M =
[[ 1.529  2.159 -0.873 -0.776  1.838]
 [-0.683  1.155 -0.048  0.934 -0.704]
 [ 1.363  0.931 -0.438 -0.169  0.931]
 [ 1.182 -0.154 -1.430  0.862  0.175]
 [-0.170  0.679  1.911 -0.656  0.866]
 [-0.157  0.165  0.604 -0.148  0.195]
 [-0.630 -0.192 -1.007 -0.067  1.018]
 [ 0.939  2.432 -0.406  0.679  0.632]
 [-0.726 -1.215 -0.047 -0.080  0.164]
 [-0.080 -0.091 -0.580  1.834 -1.413]
 [-1.436  1.011 -0.747  1.247 -0.253]
 [ 0.979 -0.470  0.184  1.355 -0.808]]
M[0, 0] => 1.529
M[:, 1] => [2.159, 1.155, 0.931, -0.154, 0.679, 0.165, -0.192, 2.432, -1.215, -0.091, 1.011, -0.470]
M[10, 4] => -0.253
M[8, 2] => -0.047
M[3, 3] => 0.862
M[11, 1] => -0.470
M[6, 2] => -1.007
M[6, 0] => -0.630
M[10] => [-1.436, 1.011, -0.747, 1.247, -0.253]
M[:, 2] => [-0.873, -0.048, -0.438, -1.430, 1.911, 0.604, -1.007, -0.406, -0.047, -0.580, -0.747, 0.184]
M[1, 2] => -0.048
M[3, 4] => 0.175
M[2] => [1.363, 0.931, -0.438, -0.169, 0.931]
M[0, 3] => -0.776
M[5, 4] => 0.195
M[9, 0] => -0.080
M[11, 0] => 0.979
M[3] => [1.182, -0.154, -1.430, 0.862, 0.175]
M[6, 1] => -0.192
M[4, 1] => 0.679
M[5, 2] => 0.604
M[6] => [-0.630, -0.192, -1.007, -0.067, 1.018]
M[10, 1] => 1.011
M[6, 3] => -0.067
M[8, 4] => 0.164
M[8, 0] => -0.726
M[4, 2] => 1.911
M[4] => [-0.170, 0.679, 1.911, -0.656, 0.866]
M[11, 3] => 1.355
M[11, 2] => 0.184
M[1] => [-0.683, 1.155, -0.048, 0.934, -0.704]
M[:, 0] => [1.529, -0.683, 1.363, 1.182, -0.170, -0.157, -0.630, 0.939, -0.726, -0.080, -1.436, 0.979]
M[6, 4] => 1.018
M[3, 1] => -0.154

grid =
[[60, 1, 0, 2, 7],
[29, 11, 0, 12, 17],
[23, 14, 1, 15, 18],
[1, 30, 1, 30, 7],
[41, 6, 0, 7, 15],
[44, 6, 0, 6, 14],
[37, 8, 0, 9, 16],
[53, 3, 0, 3, 11],
[21, 15, 1, 16, 18],
[22, 14, 1, 16, 18],
[7, 23, 1, 24, 14],
[39, 7, 0, 8, 16],
[21, 15, 1, 17, 18],
[49, 4, 0, 5, 12],
[26, 12, 1, 14, 18],
[36, 8, 0, 9, 16]]
Rows and columns are counted from 0.
row 0 col 0	60
row 1 col 3	12
row 9 col 3	16
row 5 col 3	6
row 0 col 2	0
row 4 col 2	0
row 3 col 1	30
row 13 col 1	4
row 11 col 2	0
row 8 col 2	1
row 6 col 3	9
row 2 col 3	15
row 6 col 1	8
row 13 col 4	12
row 6 col 0	37
row 4 col 3	7
row 13 col 2	0
row 1 col 4	17
row 3 col 4	7
row 12 col 3	17
row 3 col 0	1
row 14 col 4	18
row 10 col 0	7
row 5 col 2	0
row 4 col 1	6
row 0 col 1	1
row 7 col 3	3
row 7 col 4	11
row 7 col 2	0
row 8 col 1	15
row 2 col 1	14
row 3 col 3	30
row 7 col 0	53
row 1 col 1	11
row 12 col 1	15

B =
[[ 21   4 -10 -44 -47   8  42  21  18  34 -10   0]
 [ -7  19  20 -16  -3   1 -39 -34  35 -29 -13 -11]
 [-45  26 -21 -29 -74  22  36  17   3  15  28  10]
 [ 32 -28 -11  20  16 -10  11  56 -37  16  10   9]
 [ 28   6  27 -13  16 -37 -32  36 -28 -48   5  -1]
 [  8   6 -11   2  29 -35  -9   7 -16 -10 -21   1]
 [ -3  -1  -7   5  30  14   7 -39   2   4  -8  -2]
 [  4 -10   6  35  43 -35 -44  18 -20 -25   0   4]
 [-11  29 -17 -28 -19 -11  -3  14  -6 -16  -6   2]
 [ 16 -10 -14  -6 -21  31  -2   8  31  28  -7  -2]]
Rows and columns are counted from 0.
(0, 0)	21
(3, 6)	11
(2, 0)	-45
(9, 8)	31
(4, 0)	28
(5, 7)	7
(4, 2)	27
(9, 5)	31
(9, 4)	-21
(6, 3)	5
(1, 2)	20
(4, 5)	-37
(5, 1)	6
(9, 7)	8
(5, 2)	-11
(9, 2)	-14
(9, 1)	-10
(1, 5)	1
(6, 11)	-2
(4, 7)	36
(3, 3)	20
(5, 5)	-35
(6, 9)	4
(2, 3)	-29
(8, 8)	-6
(3, 9)	16
(0, 4)	-47
(4, 8)	-28
(3, 7)	56
(7, 2)	6
(3, 5)	-10
(8, 11)	2
(2, 4)	-74
(6, 4)	30

W =
 -0.9   -9.8   -0.4  -13.5
  9.7   15.3   -6.7    4.5
Indices start at 0.
row 0 col 0 => -0.9
row 0 col 1 => -9.8
row 0 col 2 => -0.4
row 1 col 0 => 9.7
